Below are the code and all the weights of a small trained network. Each question names an input and a class and asks about switching units off, where a switched-off unit gives its printed mean instead of its output.

import numpy as np


def w(rows, s, z=0):
    codes = np.array(rows[::2]) - 128.0
    scale = np.full(codes.shape[1], s)
    scale[-1] = z or s
    return codes * scale


def norm(h):
    return h / np.sqrt((h * h).mean(-1, keepdims=True) + 1e-5)


def f(y):
    return np.maximum(y, 0)


def log_softmax(a):
    a = a - a.max(-1, keepdims=True)
    return a - np.log(np.exp(a).sum(-1, keepdims=True))


def net(x, mask):
    res = np.array(x, float).reshape(1, 3) / 4 @ E
    u = 0
    for l in range(2):
        y = f(norm(res) @ A[l][:, :-1].T + A[l][:, -1])
        res = res + np.where(mask[u : u + 8], y, B[l][:, -1]) @ B[l][:, :-1]
        u += 8
    return log_softmax(norm(res)[-1] @ U[:, :-1].T + U[:, -1])


A, B = {}, {}
E = w([
[253,122,212,197,69],'x0',
[66,188,165,130,158],'x1',
[65,41,208,109,228],'x2',
],0.0056)
A[0] = w([
[111,143,51,105,130,36],'L0N1',
[102,113,137,85,125,77],'L0N2',
[94,109,175,125,183,241],'L0N3',
[110,2,105,110,172,48],'L0N4',
[80,140,6,83,135,112],'L0N5',
[90,61,223,129,172,26],'L0N6',
[64,226,132,160,132,7],'L0N7',
[127,93,60,106,116,80],'L0N8',
],0.012,0.0021)
B[0] = w([
[90,149,115,171,148,188],'L0N1',
[170,72,149,166,83,162],'L0N2',
[41,106,184,194,19,234],'L0N3',
[248,60,194,48,206,238],'L0N4',
[89,142,63,212,185,255],'L0N5',
[39,57,170,228,121,248],'L0N6',
[117,152,160,44,132,200],'L0N7',
[176,212,153,226,132,175],'L0N8',
],0.015,0.0073)
A[1] = w([
[31,180,3,164,107,100],'L1N1',
[105,11,94,80,155,193],'L1N2',
[188,69,104,162,71,140],'L1N3',
[92,124,107,76,67,74],'L1N4',
[141,142,134,88,92,77],'L1N5',
[129,192,169,39,120,110],'L1N6',
[30,157,130,106,190,211],'L1N7',
[147,140,106,106,164,2],'L1N8',
],0.017,0.0028)
B[1] = w([
[66,24,237,171,65,254],'L1N1',
[109,190,212,248,58,198],'L1N2',
[84,91,52,98,87,213],'L1N3',
[119,203,117,86,113,141],'L1N4',
[92,148,137,75,158,147],'L1N5',
[80,215,194,93,118,169],'L1N6',
[180,114,142,208,94,230],'L1N7',
[189,137,67,160,155,132],'L1N8',
],0.016,0.0095)
U = w([
[86,223,198,21,125,132],'0',
[102,99,33,45,79,188],'1',
[83,66,213,219,124,208],'2',
[216,83,118,64,185,38],'3',
[195,132,91,137,249,103],'4',
[143,123,114,99,182,2],'5',
[166,113,186,47,211,43],'6',
],0.014,0.0066)

Each question gives the input, the list of numbers given to net, and the class t.
The units are the neurons (one row each of A and B). Each row of codes is followed by its name. A weight is (code - 128) times the scale printed after its matrix; where a second scale follows, it is the last column's (A, B and U).
mask holds one flag per neuron, layer by layer. A switched-off neuron (its flag False) gives its mean, the last column of its row in B, instead of its output. The means were averaged over made-up inputs and are rounded, as every weight is.
A unit's drop is (log p(t) with every unit on - log p(t) with that unit switched off) / (log p(t) with every unit on - log p(t) with every unit switched off).
The circuit of an input: a set's keep is (log p(t) with only the set's units on - log p(t) with every unit switched off) / (log p(t) with every unit on - log p(t) with every unit switched off). Starting from the 12 units with the biggest drops (on a tie, the unit counted first), units are removed one at a time, each time the one whose removal leaves the highest keep (on an exact tie, the one counted first), for as long as the keep stays at least 0.8.
circuit, biggest first: the units of the circuit, biggest drop first
unit that matters most: the unit with the biggest drop
top k neurons: the k neurons with the biggest drops, biggest first
k most important neurons of layer l: the k neurons of layer l with the biggest drops, biggest first
drop of u: that unit's drop, to one decimal
input [4,-7,1], class 1: circuit, biggest first : (L1N3 L0N6 L1N1 L1N7)
input [0,5,-1], class 0: unit that matters most : L0N7
input [-1,-3,0], class 4: top 2 neurons : (L0N4 L1N1)
input [0,7,0], class 0: circuit, biggest first : (L0N7 L0N5 L1N6)
input [6,4,-3], class 0: 4 most important neurons of layer 0 : (L0N5 L0N6 L0N2 L0N3)
input [6,5,-1], class 0: top 4 neurons : (L0N5 L0N6 L0N3 L1N1)
input [5,3,-1], class 1: top 2 neurons : (L0N5 L0N7)
input [2,1,-4], class 0: top 2 neurons : (L0N5 L0N6)
input [1,7,-5], class 0: top 2 neurons : (L0N7 L0N5)
input [1,-8,-1], class 1: top 2 neurons : (L1N3 L1N1)
input [6,4,-6], class 0: top 4 neurons : (L0N5 L0N6 L0N2 L0N3)
input [6,7,-7], class 0: top 2 neurons : (L0N5 L0N6)
input [4,-1,-3], class 1: top 2 neurons : (L0N5 L0N7)
input [8,1,-2], class 1: top neuron : (L0N7)
input [0,-3,0], class 3: drop of L0N8 : 0.2
input [6,7,-1], class 0: drop of L0N5 : 1.1
input [3,8,-4], class 0: drop of L0N5 : 0.1
